Rows, each with roughly how far along a hidden order it lies (0 to 12)
[-39, -16, -10, 28, 17, 2, 10, 2, 0, 6, 12, 18, -34, -3, 10, -14, -76, -9, -8, 17, 13, -7, 18, -59, -9, -4, -18, 24, 7, -5, -1, 0, -3, 13, 22, -7, -12, 4, -4, 27, 15, 6, 1, 21, 29, -9, -11, 2, -10, 4, -10, 13, 20, -6, 8, -7, 16, 5, -3, 19, 4, -5, -12, -11, -11, -3, 7, -5, 18, 1, 3, -10, 4, 18, -122, 2, 19, -7, -5, 0, 5, 10, 16, 3, -10, 9, -9, -2, 48, 13, 5, -3, -3, -7, -19, 10, 7, -21, 2, 16, -19, 0, 3, -9, -33, 0, -6, 13, -23, -7, 14, -3, 5, 29, 9, 4, 12, 3, -25, -20, -1, 25, -36, -46, 24, 2, -10, -7, 8, -2, 12, -4, 3, 8, 6, -2, -5, -11, 1, -4, 7, 9, 18, -3, -6, 4, 5, 106, -65, 0, -26, 10] : 0
[-109, -4, 2, 3, 5, -7, -13, 8, 24, 8, -26, -4, -84, -10, 3, -10, 107, 0, -6, 17, 25, -25, 11, -26, -8, 1, 4, -3, 26, -1, -2, 2, -7, 0, -1, 2, 27, 2, -9, 7, 7, 5, -5, 7, 22, 13, -6, 8, -29, -13, -26, 10, 34, -2, 13, -4, 20, 0, 1, 34, 8, 53, -17, -7, -19, -1, 6, 26, 35, 9, -17, 12, -4, 9, -69, 2, 18, 5, 13, 1, 5, -23, 18, 26, -4, -23, -17, 0, 70, 34, 29, 17, 13, -8, -32, 7, 0, 31, 3, -2, -5, -30, 15, -56, -15, 0, -31, 7, -31, -2, 19, 2, -6, 16, 20, 11, 29, -13, -34, 1, -1, 25, -35, -56, -3, -21, 15, -32, 20, -20, -11, -8, -6, 42, -11, 17, -16, -8, 3, -2, 8, 6, 33, 5, -19, 14, 9, 127, -23, -3, -18, 8] : 12
[23, 21, -23, 1, -11, -9, 7, -3, -16, 0, 40, 6, -37, 40, 8, -31, -49, -4, 23, -30, 77, -3, 7, -71, 9, -2, 61, -17, -13, 14, 1, -7, -1, 9, 3, -3, -34, 5, 1, 15, -13, 11, 1, 17, 9, -35, -5, -17, 20, 19, -22, -5, 2, -11, -6, -15, -51, 18, 7, -36, -3, 40, -4, -3, -2, 4, 7, -17, -35, -12, -29, -19, 4, -8, 18, -1, 4, -6, 25, 9, -4, 8, -87, -10, 0, 0, -7, 4, 69, -20, -28, -11, -14, 1, -16, -11, 17, 32, 11, 4, -13, 25, 7, -36, 15, 5, 26, 9, 22, -14, 22, 0, 11, 11, -8, -22, -9, 13, 9, -27, -6, -34, 11, -24, 34, -12, -27, -37, 19, 11, -8, -21, 0, 50, 30, -11, 1, -1, 4, 0, 7, 15, -8, -4, 16, -2, 1, -25, 7, 21, -28, -13] : 0
[3, 22, 8, 27, 4, 9, -9, 3, -7, -2, 44, 5, 8, -6, 4, -2, 29, -3, 14, 7, -42, -2, 1, -79, -7, -3, -2, 34, 20, 24, -7, 3, -8, 31, 31, 26, -23, 5, -8, 31, 6, 20, -3, 23, 19, -47, 6, -6, 24, 21, -17, -6, 40, -4, -7, -6, -75, 26, -3, -21, 7, -48, -17, 3, 1, -1, 21, -3, -17, -10, 6, -32, 10, 14, -64, 1, 22, -21, -23, -5, 6, 11, -35, -5, -3, -1, -7, 10, 114, -21, -18, -25, -25, 9, 17, 17, -8, -7, 23, 8, -16, 63, 10, 25, 9, 11, -7, 22, -25, 9, 59, -9, 36, 43, 7, -17, 0, 19, -21, -43, 0, 10, -15, 22, 28, 21, -23, -3, 22, 1, -37, -8, 7, 61, 8, -14, -10, -5, 9, -3, 8, 14, -16, 1, 9, 6, 1, 64, 6, 18, -4, 10] : 0
[-19, -11, 22, -19, 13, 8, -3, 1, 4, 3, -44, -6, 32, -36, -7, 33, 12, 6, 0, 14, 10, 18, -5, 50, -1, 3, -27, 18, 1, -7, 2, 2, 0, -12, -25, -7, 20, -8, 4, -22, 12, -9, -2, -25, -22, 41, 2, 3, -11, -10, 24, -3, -14, 13, 4, 13, 68, -19, -3, 34, -2, -16, 6, 5, 0, 2, -6, 12, 39, 14, 11, 21, -2, -8, 34, 3, -2, 20, -21, -6, 2, -14, 59, 7, 1, 0, 11, -2, -74, 12, 30, 9, 13, -10, 9, 5, -14, -36, -12, -20, 35, -31, -14, 9, -12, -2, -22, -8, 0, 14, -39, 4, -26, -40, -1, 14, 5, -6, -17, 33, 3, 34, -8, 1, -32, 4, 30, 23, -31, -5, 22, 23, 0, -63, -29, 19, 1, -3, -4, 2, -7, -13, 28, 9, -19, 3, -6, -29, 12, -21, 26, 17] : 12
[-33, 5, -3, -16, 5, -15, 2, -2, 5, 9, -29, -7, -53, 5, -1, -2, 57, 6, 9, -33, 113, -16, 10, 59, 11, 5, 37, -43, 10, 3, 29, -12, 1, -7, -48, 3, 22, 4, -33, -41, -17, -6, 5, 7, 4, 36, -4, 8, 18, 5, -13, 0, -10, -13, 14, -2, 62, -27, -2, -15, -19, 106, -6, 2, -19, 7, -15, 1, -13, -18, -46, 28, -3, -23, -31, 2, -4, 29, 39, 13, -7, -35, -21, 13, 0, -12, 1, -4, 2, 6, 30, 8, 23, -15, -39, -14, 10, 65, -24, -14, -13, -62, -4, -60, -104, -5, -4, -6, 2, -18, -36, 9, -20, -36, 3, 11, 20, -36, -1, 26, -2, 4, 31, -72, -21, -44, 33, -63, 20, -6, -14, 3, 4, -53, -47, 11, 2, -1, 1, 2, 0, -4, 29, 3, -19, 4, 2, -40, 25, -8, 16, 9] : 12
[-61, -21, 13, -3, 5, 3, 6, 3, 23, 3, -40, -10, 27, -48, -2, 23, 33, -1, -22, 23, -58, -19, -5, 70, -6, -1, -64, 13, 6, -8, 6, 10, -4, -11, -23, -2, 50, -6, -19, 1, 12, -19, 3, -14, -9, 52, 6, 21, 21, -27, 10, 9, -18, 6, 10, 18, 43, -24, -4, 41, 0, -48, 0, 0, -11, 0, -6, 14, 40, 23, 26, 23, -1, -9, -18, 0, 2, 14, -12, -5, 4, -19, 75, 12, -13, -2, -6, -4, -84, 32, 42, 9, 20, -3, -16, 8, -19, 44, -11, -7, 14, -27, -5, 60, -2, -5, -19, -10, -24, 8, -13, 2, -9, -22, 13, 22, 15, -9, -1, 38, 8, 30, -12, -5, -39, 1, 24, 34, 2, -14, 6, 17, 2, -52, -13, 17, -12, 2, -2, 0, -3, -17, 23, 6, -15, -2, -2, 17, -5, -23, 7, 6] : 12
[104, -7, 11, 22, 1, 16, 5, -2, -7, -12, 18, 4, 94, -20, -5, 19, -51, 0, -12, 11, -127, 18, -11, 47, -5, -2, -68, 26, 2, 0, 0, 7, 4, 7, 37, 19, -4, 0, -3, -1, 3, -2, 6, 0, -2, -13, 12, 6, 20, 9, 30, -2, -9, 3, -9, 11, -32, 2, -9, -15, 0, -109, 9, 6, 16, -8, 1, -13, -17, -7, 48, -17, 3, 8, -25, -3, -8, -21, -32, -9, 1, 34, 41, -19, 0, 22, 12, 2, -77, -17, -22, -21, -15, 18, 46, 9, -10, -43, 2, 19, -19, 46, -11, 99, 3, -1, 21, -3, -9, 11, -3, -8, 24, 16, -2, 6, -15, 6, 26, -14, 5, 10, 21, 86, -1, 34, -9, 56, -8, 6, -3, 13, 10, -46, 2, -23, 10, 6, -2, -3, -5, -9, -44, -6, 12, -13, -4, -64, -1, -1, 29, -7] : 0
[31, -19, 9, 43, 38, 10, 13, -1, -8, 5, 2, 19, 18, -28, 3, 14, -84, -3, -1, 1, -11, 13, 22, 36, -6, 0, -50, 28, 27, 1, 29, -7, 1, 24, 12, 18, -8, 10, -42, -17, 11, 5, 13, 26, 37, 0, -6, 18, 17, 7, 19, 9, 17, -14, 14, -1, 53, -17, -16, -16, -15, -16, -13, -1, -13, -5, -3, -18, 2, -37, 7, -6, 8, 13, -127, 3, 15, -3, -9, 2, 0, 11, 38, 0, -6, 23, 9, -2, 21, -4, 16, -17, 0, -12, 6, 12, 2, -41, -22, 18, -48, -12, -12, 8, -127, -3, -3, 14, -42, -9, -20, -4, 12, 11, 9, 19, 24, -27, -21, -17, 1, 53, 12, -39, 9, -2, 22, -1, 3, -3, -8, 16, 19, -94, -52, -16, 7, -11, 1, -4, 3, 0, 9, -6, -19, 1, 4, 27, -51, -9, 29, 27] : 0
[81, 19, 29, 34, 23, 15, -15, -1, -3, 1, 33, 2, 52, -22, -6, 33, 62, 3, 20, -13, -44, 31, 2, 56, 2, 4, -15, 12, 35, 22, 18, -3, -1, 27, 29, 40, -3, 7, -23, -34, -1, 18, 7, 9, 11, -20, 9, -2, 20, 23, 14, -13, 32, -7, -3, 0, -26, 13, -12, -44, -8, -31, -13, 15, 6, -2, 1, -5, -39, -43, 9, -21, 15, 5, -56, 2, 7, -20, -23, 0, 1, 8, -4, -13, 13, 7, 20, 10, 73, -49, -10, -31, -17, 6, 37, 15, -12, -35, -3, 1, -25, 23, -3, -7, -91, 7, -4, 19, -31, 7, 4, -5, 27, 10, -1, 1, 9, -11, -10, -27, -1, 24, 27, 54, 5, 21, 12, 1, 3, 3, -57, 18, 16, -45, -48, -14, 8, -3, 8, -2, -1, 0, -29, -1, -2, 2, -3, -45, 30, 9, 49, 17] : 0
[-127, 3, 3, -1, -3, -7, -12, 9, 20, 5, -28, -10, -68, -18, 3, -6, 121, 1, -17, 22, 2, -41, 5, -50, -9, -1, -4, 7, 29, 10, -5, 6, -12, 6, -19, 9, 19, 1, -27, 27, 4, 2, -7, 17, 21, 7, -1, 14, 0, -16, -34, 11, 39, -2, 12, -2, 0, 0, 3, 28, 7, 29, -22, -5, -22, 1, 15, 24, 37, 20, -15, 10, -3, 5, -72, 1, 22, 9, 12, -2, 7, -29, 5, 27, -13, -24, -25, 1, 76, 28, 35, 9, 14, -3, -37, 12, -7, 71, 11, -7, -4, -6, 19, -21, 4, 3, -39, 8, -36, 3, 42, 0, 7, 26, 28, 7, 25, -7, -30, 3, 4, 29, -30, -65, -10, -23, 10, -28, 41, -22, -21, -17, -2, 61, 1, 16, -26, -3, 7, -2, 7, 4, 35, 8, -16, 14, 8, 127, 3, -1, -19, 15] : 12
